The symbols move the elements like this.
state | $ § % ~ &
q863 | q719 q301 q462 q447 q680
q447 | q409 q654 q316 q462 q592
q592 | q301 q447 q660 q874 q409
q551 | q759 q639 q624 q192 q947
q796 | q201 q126 q252 q975 q37
q975 | q38 q143 q680 q252 q891
q968 | q736 q860 q551 q629 q931
q680 | q785 q863 q874 q592 q719
q624 | q712 q497 q635 q836 q136
q904 | q991 q712 q92 q497 q192
q893 | q497 q836 q796 q953 q966
q654 | q592 q266 q19 q203 q447
q874 | q654 q462 q529 q660 q266
q775 | q143 q252 q409 q719 q788
q462 | q266 q203 q380 q316 q874
q38 | q796 q891 q785 q788 q126
q969 | q836 q953 q891 q37 q92
q736 | q49 q931 q759 q222 q10
q126 | q37 q38 q431 q143 q796
q19 | q660 q407 q303 q285 q316
q896 | q285 q998 q860 q10 q325
q836 | q966 q92 q126 q635 q893
q285 | q529 q325 q931 q303 q380
q629 | q222 q45 q192 q551 q418
q340 | q462 q660 q325 q407 q203
q431 | q775 q785 q447 q863 q252
q785 | q252 q719 q654 q301 q431
q409 | q863 q592 q340 q266 q301
q931 | q10 q968 q947 q418 q736
q860 | q931 q222 q639 q45 q968
q953 | q92 q635 q975 q796 q969
q45 | q418 q759 q904 q639 q629
q660 | q203 q316 q896 q529 q340
q998 | q325 q303 q222 q736 q896
q37 | q635 q796 q775 q891 q201
q192 | q165 q904 q836 q624 q991
q891 | q126 q975 q719 q775 q38
q639 | q947 q165 q497 q904 q551
q529 | q19 q380 q10 q896 q407
q10 | q303 q736 q45 q860 q49
q947 | q45 q551 q136 q991 q759
q788 | q975 q775 q301 q785 q143
q136 | q904 q624 q953 q893 q712
q92 | q893 q969 q38 q201 q836
q497 | q136 q966 q201 q92 q624
q407 | q316 q529 q49 q325 q19
q165 | q551 q991 q966 q712 q639
q301 | q680 q409 q203 q654 q863
q303 | q896 q49 q418 q931 q998
q316 | q340 q19 q998 q380 q660
q203 | q874 q340 q285 q19 q462
q719 | q431 q680 q266 q409 q785
q252 | q788 q431 q592 q680 q775
q635 | q969 q201 q143 q126 q953
q143 | q891 q788 q863 q431 q975
q991 | q639 q192 q893 q136 q165
q201 | q953 q37 q788 q38 q635
q266 | q447 q874 q407 q340 q654
q712 | q192 q136 q969 q966 q904
q325 | q380 q896 q968 q49 q285
q380 | q407 q285 q736 q998 q529
q966 | q624 q893 q37 q969 q497
q222 | q968 q418 q165 q759 q860
q418 | q860 q629 q991 q947 q222
q49 | q998 q10 q629 q968 q303
q759 | q629 q947 q712 q165 q45

The rows follow the links: the fewer symbols apart two elements are, the more alike their rows tend to be.

Each row is also shifted at random along 4 hidden directions that mean nothing.

Each row, then its element:
44,-112,-55,7,33,19,38,-9,23,81,18,42,-11,16,122,79,51,112,-57,-28,14,32,36,152,35,64,-34,1,-138,-24,121,-94,52,-8,-123,39,-29,139,40,91,55,-48,11,-54,10,-72,-33,33,-47,-1,112 -> q893
2,111,-48,41,36,8,51,-77,-68,-61,-71,-37,103,-4,-83,-123,26,50,62,21,-19,-94,-52,-146,32,-9,8,-86,54,-224,-73,28,8,-22,195,76,-123,-57,20,64,-56,-39,-95,136,294,81,139,-65,-35,14,-70 -> q380
69,-108,-41,-91,30,11,5,79,73,17,-21,-5,-20,48,102,79,-8,4,-32,9,95,43,-9,98,69,-9,-46,54,-10,-89,127,-37,17,-58,-92,-20,26,71,-7,39,34,-3,91,-48,-5,-30,-24,-22,-85,-72,10 -> q136
39,95,-32,0,-6,3,-15,1,45,-47,-51,-46,8,10,-61,-94,-39,-105,89,79,-5,-20,-77,-125,85,-51,60,-8,129,-106,-28,6,-43,7,133,18,-5,-121,-22,38,26,62,-15,95,76,44,16,-59,-44,-18,-1 -> q998
-24,108,13,10,-3,-14,74,-39,-49,-24,30,-28,72,-99,-40,-99,-64,125,74,36,-18,-8,28,-96,-37,2,117,-41,-75,-36,-120,53,68,48,122,93,5,-47,-13,-29,-34,-59,-41,118,135,-59,47,0,9,29,-8 -> q19
54,-101,-61,-70,90,30,-16,45,39,169,109,113,9,104,112,73,106,28,-96,-10,88,49,38,159,41,35,-44,66,-95,-40,157,-154,29,-108,-102,-44,-43,76,30,125,74,-17,105,-45,-39,-25,-46,65,-85,-80,87 -> q624
-11,-82,25,91,-53,-2,-30,-88,3,-78,55,-71,-65,-9,21,139,8,-41,-59,-54,-90,-7,-16,111,-45,13,-81,-74,37,55,71,51,30,89,-190,-41,26,63,-4,-72,-22,43,-90,-123,-40,5,21,-8,12,115,-32 -> q635
104,-58,-11,-33,35,21,-18,9,69,-51,-149,16,37,89,36,18,-2,-97,-19,33,42,-40,-81,8,67,-61,-102,-12,140,-229,136,37,-55,-59,16,34,-56,20,-10,27,12,51,-1,-19,151,72,35,-35,-116,-49,-91 -> q991
94,36,22,-24,-58,-21,53,67,128,-133,3,-59,-15,56,-32,-28,-9,109,51,142,37,60,53,-78,59,52,22,27,-47,-110,48,59,43,0,46,14,78,-10,9,-52,-5,-68,59,16,-62,-115,-29,-35,-109,-23,-66 -> q860
-69,-110,42,-86,-23,-16,9,106,-48,-10,-296,38,-21,-78,66,24,-84,-5,-3,-117,64,-4,-2,11,-22,-51,-71,64,46,95,-60,50,-77,-31,-24,43,32,77,-18,-49,-28,-21,73,-70,-49,31,-19,1,128,-107,-29 -> q975
108,38,46,77,1,4,-22,-96,122,-16,188,23,-2,138,-69,56,34,13,-39,117,-91,-41,42,22,-16,5,-7,-65,-41,-59,143,35,46,37,-52,-82,-15,-18,-7,-59,31,-13,-96,-28,-15,-56,-39,41,-131,105,-61 -> q759
-84,-66,-6,-78,71,13,0,62,-124,146,118,45,6,-31,70,63,40,69,-89,-120,66,19,56,97,-91,-3,-46,56,-96,114,-31,-63,35,-80,-85,-65,8,68,-1,28,-51,-43,67,-49,-21,39,43,53,97,-50,-12 -> q788
104,39,-27,10,60,18,38,-3,72,9,-155,175,76,175,-64,-94,151,137,-29,61,48,-14,76,-85,81,117,-54,21,-88,-172,85,-58,-48,-116,160,55,-147,42,76,79,2,-136,28,39,13,-7,-34,42,-98,-105,-27 -> q222
-72,44,-18,-40,26,27,-30,52,-139,50,218,7,85,-65,14,-48,111,-66,-6,-48,93,90,-58,4,-94,45,63,40,31,10,-112,-34,41,-71,39,57,1,-102,40,53,-22,63,94,84,9,114,111,20,52,-47,-24 -> q266
-28,-96,44,56,-7,9,-78,-49,-18,47,48,57,-48,12,33,129,29,-145,-93,-84,-65,-5,-22,131,-73,-14,-70,-10,50,153,45,-6,-33,40,-151,-45,3,31,0,-54,32,85,-30,-114,-119,51,-38,61,52,66,22 -> q37
-58,-107,-1,-18,60,22,-49,21,-105,38,-132,111,48,29,56,48,94,-119,-112,-145,53,-12,-63,77,-57,-14,-134,28,89,-13,29,-18,-82,-95,-38,38,-97,58,31,30,-27,45,26,-73,44,163,61,49,69,-74,-56 -> q126
-4,-87,34,106,-51,-11,-16,-93,21,-71,11,-48,-81,39,-13,125,22,-2,-64,-49,-105,-26,23,101,-13,29,-99,-58,-6,63,79,37,8,70,-162,-72,-1,96,2,-61,-24,-5,-106,-134,-71,-8,-5,-17,5,101,-21 -> q953
57,69,-93,-42,47,42,8,50,1,37,96,2,104,5,48,-92,86,-79,48,82,105,68,-117,-28,69,6,83,23,73,-214,7,-78,20,-70,121,112,-44,-110,41,154,66,90,72,152,154,56,55,-5,-115,-70,47 -> q49
-107,75,-28,80,18,13,-72,-96,-144,24,256,-88,-39,6,-110,40,97,-64,-28,-82,-73,-20,0,1,-62,-3,-35,-53,38,112,-80,-39,32,8,-31,-162,-37,-65,-5,30,-84,38,-75,-31,-6,131,115,-45,94,98,-47 -> q301
79,-88,21,-87,-39,-31,-21,96,139,-112,-267,-33,-88,74,15,33,-118,-74,17,47,35,-22,-20,-26,104,-95,-95,48,120,-69,117,69,-83,-16,-35,-63,65,55,-49,-63,20,15,48,-89,-58,-17,-67,-65,-58,-75,-77 -> q904
3,-113,9,95,-43,-22,44,-70,39,-76,-299,24,-46,-21,39,52,-13,54,-19,-61,-89,-49,25,54,61,49,-94,-58,-9,-8,57,12,-54,53,-69,71,-57,146,23,-7,-5,-59,-83,-94,-1,-39,-44,-32,13,37,55 -> q969

Start here and follow the symbols in turn, left to right. Where do you end up?
Answer with the element's name.
-82,-67,49,-85,11,-1,-33,77,-70,77,156,-16,-57,-18,44,103,-23,17,-80,-96,52,30,57,97,-113,-31,-38,77,-57,187,-19,3,32,-34,-138,-134,89,50,-49,-54,-40,-14,72,-103,-138,6,15,26,96,-19,-53
§ % § %: q340
106,-24,1,9,56,7,-61,-33,84,13,-36,67,2,154,-24,26,34,-116,-69,52,-11,-74,-34,14,41,-66,-91,-9,105,-136,157,-2,-68,-44,-8,-51,-66,-1,-10,6,44,41,-20,-53,54,64,-17,28,-117,0,-55
& & %: q624
-66,-89,42,-71,17,16,-44,76,-91,15,48,-5,-20,-2,52,99,15,-60,-82,-109,65,22,-14,80,-88,-22,-102,47,39,71,5,26,-11,-58,-100,-80,46,41,-12,-41,-53,29,75,-94,-51,95,68,4,74,-46,-118
§ % %: q874
102,1,19,67,28,7,-3,-96,114,0,-66,94,36,110,-48,-6,15,-25,-39,83,-72,-71,0,-6,33,-10,-27,-65,5,-117,111,1,-39,14,29,40,-92,12,5,-13,58,-2,-83,-3,73,-35,-64,51,-109,57,1
& &: q45
-101,43,-83,70,89,35,-32,-106,-202,92,77,24,48,9,-59,-19,169,-1,-54,-130,-24,-66,-12,14,-32,29,-62,-71,22,-13,-79,-103,-9,-74,57,-51,-166,-14,55,141,-82,-16,-72,16,138,184,146,-24,95,30,-4
% % % %: q759
-111,1,-17,56,-43,-33,51,-62,-94,-43,-153,-102,-44,-154,-7,-9,-99,79,57,-89,-82,-40,23,-27,0,-4,15,-47,-26,110,-135,23,3,95,7,17,7,54,-25,-4,-69,-42,-90,-2,58,-18,30,-78,142,52,59
§ ~: q592
-93,-77,11,-68,-23,-21,71,61,-96,5,-23,-96,-25,-176,119,40,-120,106,32,-99,36,40,21,67,-56,-23,22,33,-73,99,-90,43,82,41,-101,42,105,82,-35,-32,-48,-29,31,-8,26,-57,40,-16,98,-17,25
% % § $: q203
83,65,-29,-62,-2,3,-15,90,80,-42,125,8,9,133,-58,-41,87,38,13,109,80,70,35,-72,62,43,8,57,-23,-84,71,-16,4,-79,74,-75,28,-51,24,21,-2,-40,104,33,-93,-19,-3,-19,-100,-61,-65
& % ~: q165
-90,40,-29,-12,33,20,-29,32,-135,71,-113,115,78,-51,-12,-99,96,-100,7,-90,60,28,-58,-59,-32,25,32,39,81,57,-138,-55,-96,-85,142,99,-83,-75,55,74,-6,39,63,76,-1,139,33,31,123,-93,46
$ % ~: q529
79,97,-48,-42,71,30,-82,62,22,43,204,67,9,224,-127,-48,172,-59,-37,90,87,24,17,-77,53,18,-30,61,43,-88,71,-99,-39,-148,113,-178,-64,-97,36,98,-14,-7,96,19,-79,101,19,-12,-90,-81,-94
~ $ % %: q136
47,-103,1,-14,-40,-22,22,52,103,-68,-246,-5,-108,57,22,56,-58,100,-6,-2,-10,-21,94,23,91,16,-104,29,-53,38,94,11,-45,6,-64,-65,38,151,-15,-32,-9,-97,20,-119,-129,-103,-101,-51,-2,-43,6
~ & § &: q92
58,-114,-28,-41,18,1,20,49,102,133,-67,85,-50,2,135,53,-31,58,-20,1,39,49,50,143,64,28,18,63,-129,70,118,-108,-2,-11,-114,26,25,99,4,60,110,-34,74,-56,-117,-132,-156,51,-37,-55,191
$ % $ &: q836
94,-68,-4,-51,18,9,-35,34,125,86,156,3,-17,10,141,77,-72,-140,-29,86,26,50,-73,148,17,-73,69,42,27,-32,139,-30,36,34,-154,5,96,-25,-34,6,152,127,44,-19,-19,-63,-88,60,-127,19,103
% $: q966
-11,124,-12,51,42,6,26,-97,-25,96,135,26,84,-61,-27,-92,-27,47,48,50,-56,-40,-9,-49,-38,-13,148,-62,-75,-3,-75,-31,54,60,99,69,-56,-81,-10,29,51,-1,-81,128,116,-40,-5,52,-14,68,118
§ ~ § $: q896
102,-4,25,49,-13,0,-1,-79,123,-10,112,-20,38,7,45,33,-49,-69,-2,103,-52,-7,-75,65,10,-43,48,-58,18,-138,108,32,53,84,-83,73,14,-30,-24,-29,100,81,-77,19,124,-68,-29,40,-152,99,27
~ & % ~: q953
-47,-89,17,9,17,28,-64,-28,-77,44,221,-21,15,-36,101,136,67,-143,-108,-88,9,46,-75,170,-118,-25,-46,-13,59,44,50,7,44,1,-190,-6,19,11,10,-12,11,115,2,-82,13,88,72,50,11,57,-35
§ ~ $: q891
-97,-37,-25,-39,43,7,14,25,-163,-14,-20,-46,-16,24,-55,42,48,141,-61,-140,35,-53,84,-5,-38,4,-149,4,-43,17,-62,12,24,-93,-7,-128,-51,107,-16,24,-182,-137,0,-59,64,92,149,-76,110,-44,-156
% §: q447
